Each row is followed by its group and then its class within the group.
[ 0.05  2.06  1.97 -0.20  0.30 -0.68 -0.92  0.90 -1.32 -0.10  3.16  0.65
 -0.79 -0.71 -0.57  3.59]
D.keru
[-0.21  0.28  1.76 -0.03 -0.94  0.43 -0.13 -1.00  0.57  0.29  4.41  0.80
 -0.81 -1.62  0.19  3.36]
D.toku
[-0.28  0.03  3.00 -0.26  0.96 -0.64  0.30  1.40  0.26  0.45  1.63  1.05
  0.04  0.65  0.76  1.57]
D.dufig
[-0.47  0.39  0.79  2.08  3.44  0.42  0.68  1.23  1.08  2.15  1.07  1.24
  0.91 -0.61  1.17  1.50]
D.toku
[ 0.15 -0.75 -1.69  0.48 -0.46  0.36 -0.46  0.38  0.45 -0.76  0.61  0.53
 -1.57  2.86  0.08 -0.51]
L.Zusev
[ 0.53  0.02 -1.14  1.01  5.97  0.96 -0.22  0.00 -0.23  0.15  3.18  0.66
  0.31 -2.16 -1.25  3.83]
D.dufig
[-0.64  0.24 -0.92  1.33 -0.18  1.16  0.15  0.12  1.60 -1.65  0.90  0.15
 -1.25  0.80  1.26 -2.03]
L.Zusev
[ 0.48 -2.34 -0.88  1.25 -0.54 -0.37  0.28  0.22  0.08 -2.06  2.05  2.59
 -0.19 -1.03  1.40 -2.77]
L.mefe
[-1.09  1.20  1.85 -1.08  1.32 -0.35 -0.24  0.79 -0.86  1.07  1.86  0.50
 -1.94 -0.68  0.28  3.46]
D.toku
[-0.26  1.46  1.47  1.04  1.63  0.00  0.27 -0.24 -1.05  1.14  2.30  0.35
 -0.68 -1.77 -0.49  3.26]
D.dufig
[-1.09 -0.31  3.65 -1.88 -0.24 -0.29 -1.09  0.19 -1.00 -0.61  2.35  0.08
 -1.63 -1.36 -0.40  2.73]
D.keru
[ 0.19 -1.95 -0.96 -0.12  1.45 -0.14 -1.40  0.37  0.57  0.06 -0.34 -1.46
  1.09  0.70  1.15  0.44]
L.geb
[ 0.38  1.19 -0.93  2.56  4.86 -0.21  0.00  1.64  1.08  0.44  0.47  0.32
 -0.53  0.41  0.87  2.29]
D.toku
[ 0.63 -4.31 -1.78  3.48  1.48  1.17  0.59  0.68  0.77 -1.22  1.01  0.38
  1.55 -3.07  0.95 -3.90]
L.mefe
[-0.52 -0.32 -0.72  0.87  1.07  0.44 -0.69 -0.38  1.07 -2.39  1.07 -0.53
 -0.87  1.83  0.59  1.06]
L.Zusev
[-1.16  2.33 -1.41  0.48  7.20 -1.58 -1.48 -1.79 -1.00 -2.92 -1.32  0.00
 -1.50  2.99 -0.39  2.06]
L.geb
[-0.14  0.68  0.60  0.69  1.24 -0.23 -0.07  0.27 -0.30  0.29  2.85  0.40
  0.00 -1.32  0.78  3.90]
D.dufig
[-0.45 -0.84  3.52  1.68 -1.18 -0.26  0.75  0.66 -0.52  1.67  0.79  0.07
 -1.28 -2.05  0.92  1.01]
D.dufig
[-0.25 -3.04 -0.07  2.29  1.81  0.24  0.34  1.08  0.36 -0.98  1.08  3.13
 -0.56 -0.21  2.79 -1.00]
L.mefe
[-0.65 -2.65 -2.14  1.25  1.26  0.05 -0.96  0.83 -0.31  0.24  1.36  0.71
  0.27  0.19  0.69 -3.52]
L.mefe
[-0.43 -3.23  0.63  1.67  1.27  0.48 -0.88  1.16  0.85 -1.11 -1.31 -0.06
 -0.15  0.76  2.19 -2.71]
L.mefe
[-0.55  1.50  2.16 -0.23  1.71 -0.90 -0.60 -0.60 -1.53  0.00  1.18  1.52
 -2.85 -0.09  1.96  3.75]
D.toku
[ 0.21 -1.53 -0.23  1.20  1.74 -0.05 -0.76  0.88 -0.17 -2.63  0.70  0.69
  1.28  0.06  1.95 -2.82]
L.mefe
[-0.67 -4.14  1.18  0.77 -4.21  0.59  1.91 -0.11  0.09 -0.46  1.77  0.00
 -0.10 -1.08  2.06 -4.09]
L.mefe
[ 0.03 -2.73 -0.96  1.97  2.20  0.34 -0.73  0.61  1.55 -0.71 -1.58  0.08
  0.97  0.71  0.90 -3.08]
L.mefe
[ 0.42  0.55  1.59  0.31  2.10  0.98  0.19 -0.40 -1.75 -3.46  3.14  0.85
  0.84 -2.29 -0.53  4.13]
D.keru
[-0.53 -0.97 -0.81  1.30 -0.42  0.51 -0.92  0.03  1.26 -0.01 -0.22  0.86
 -0.99  0.13  1.42 -1.17]
L.Zusev
[ 0.02 -0.30 -1.07  1.66  2.85  0.51  0.07  1.94  1.16  0.43  4.15  2.54
  0.47 -2.28 -1.53  2.07]
D.keru
[-1.40  0.23  2.33  0.64  3.43 -0.11 -1.20  0.73 -0.08  1.61  1.81  0.06
  0.81 -2.06  1.83  0.31]
D.dufig
[-0.82  0.76  1.45 -0.73  3.17 -1.23 -0.12 -0.13 -2.06 -0.70  1.95 -0.25
 -1.08 -0.27 -0.36  2.94]
D.keru
[-0.47 -0.85  4.54 -0.38 -1.47 -0.36 -0.72  0.59 -0.98  1.25  3.26  0.61
 -1.73 -1.78 -0.14  4.15]
D.dufig
[-0.14 -0.11 -0.12  3.19  3.55 -0.36 -0.15  0.42 -1.02  2.22  3.97  1.19
 -0.12 -2.41 -0.01  2.14]
D.keru
[-0.12  1.83  0.96  0.25  5.32 -0.92 -1.87  0.50  0.53  1.05  1.15  1.08
 -2.06  1.37 -0.12  4.33]
D.keru
[-0.59  1.47  6.83 -6.65 -4.19 -0.54 -0.44 -1.33 -1.81  2.32 -1.26 -0.41
 -4.15  1.22  0.40  3.65]
D.toku
[-0.55 -2.40  1.90 -0.32 -1.62  0.36 -1.02 -0.27 -0.72 -0.29  0.01 -0.05
 -0.61 -0.52  2.50 -2.47]
L.geb
[-0.90  0.04  1.03 -0.96 -0.72  1.23  0.03 -0.51  0.72  0.97  2.81  0.15
  0.04 -2.98 -0.53 -0.61]
D.keru
[-0.61 -0.57  1.36 -0.40 -1.99  0.59  0.22 -0.79 -0.54 -1.56 -0.08 -0.56
 -2.25 -0.69  0.09  0.66]
L.geb
[ 0.34 -1.72 -3.01  1.29  2.43 -0.16 -1.50  1.13  0.31 -1.26 -0.72  1.16
  1.21  0.52  1.41 -0.99]
L.mefe
[ 0.62  0.05 -0.29 -0.06 -1.07  0.18  0.34 -1.28  0.34 -1.15  1.46 -0.51
 -2.80 -0.04 -0.40  1.09]
L.Zusev
[-0.38 -1.92 -0.28  1.49  0.46  0.29  0.36  0.89  0.64 -1.32 -0.19  0.65
  0.09  0.94  1.62 -1.03]
L.mefe
[-0.81  0.12  0.69  0.32  2.72  0.77 -1.26 -0.62 -0.28 -0.82  1.45  1.09
  1.40 -1.71 -2.59  3.41]
D.keru
[-0.44 -5.32  0.89  1.32 -0.67  0.01  0.41  0.85  0.21 -1.16  1.40  0.10
  0.42 -0.25  1.11 -2.09]
L.mefe
[-1.19  1.30  1.40  0.85  1.65  0.42  0.34  0.77  0.56  2.12  0.64 -0.21
 -0.81 -0.58  0.82  2.46]
D.keru

Each row is followed by its group and then its class within the group.
[-0.17  1.64 -0.91 -0.99 -0.60 -0.22 -1.55 -0.40 -0.84  0.27 -0.48  1.63
 -0.17  1.77 -1.27 -0.35]
(71).<105>
[ 0.29 -0.42 -1.19  1.19 -1.05 -0.85  1.57 -2.15  1.10  0.02  3.22 -0.20
 -0.11  2.74  0.73  2.33]
(73).<89>
[ 1.55  1.35 -0.57 -0.06 -0.66 -0.11  0.66 -1.05 -0.54 -0.59  0.11 -0.34
 -1.49 -0.75 -1.84 -1.37]
(71).<83>
[ 0.10  0.24 -2.04 -0.29 -0.59 -0.18 -1.52  0.07 -0.02  0.09 -0.93  0.54
 -0.90 -1.36 -1.26 -2.26]
(71).<109>
[ 0.57 -0.37 -1.20 -0.04  1.28  0.26 -2.28 -1.48  0.78 -0.27  1.77  1.33
 -2.87 -0.23  1.47  1.39]
(69).<107>
[ 0.22  0.14 -0.63  0.20 -2.13 -0.30  0.21 -3.34  0.62 -0.11  0.17 -0.08
 -0.74  3.55  0.38  2.46]
(73).<89>
[ 1.04 -0.64 -1.11 -0.88  0.99  1.64 -1.30 -0.47  0.02 -0.18  2.56  1.05
 -0.95  0.10  1.48  2.42]
(69).<107>
[ 0.25 -2.15 -0.89  0.50 -0.36 -0.51  1.35 -2.30  0.94 -0.39  0.88  0.74
 -0.14 -0.64  0.56  2.72]
(73).<89>
[-0.70  0.69 -1.69  2.18 -0.80 -0.61  0.45 -2.04  0.94 -0.04 -0.27  3.59
 -0.27  1.82  0.20  1.47]
(73).<89>
[-0.02  0.29  0.65 -1.67 -2.23  0.04 -0.41  0.75  2.66  0.56 -0.42 -0.21
 -1.57  0.02  1.93  1.96]
(73).<100>
[ 1.03 -0.09 -1.50 -0.36  0.23  0.53 -1.49 -1.10  0.32  0.93  0.62 -0.65
 -1.11 -0.76 -1.09  1.01]
(69).<108>
[ 0.54 -0.20 -2.58 -1.49  0.87  0.69 -0.47 -2.30 -3.11  0.07  0.03 -0.56
 -0.72 -0.55  1.27  0.88]
(69).<95>
[ 0.25  0.95  0.95  0.87  0.20  0.13 -0.06 -0.66  0.59  0.61 -1.90  0.39
  0.91 -0.69 -0.49  2.35]
(73).<102>
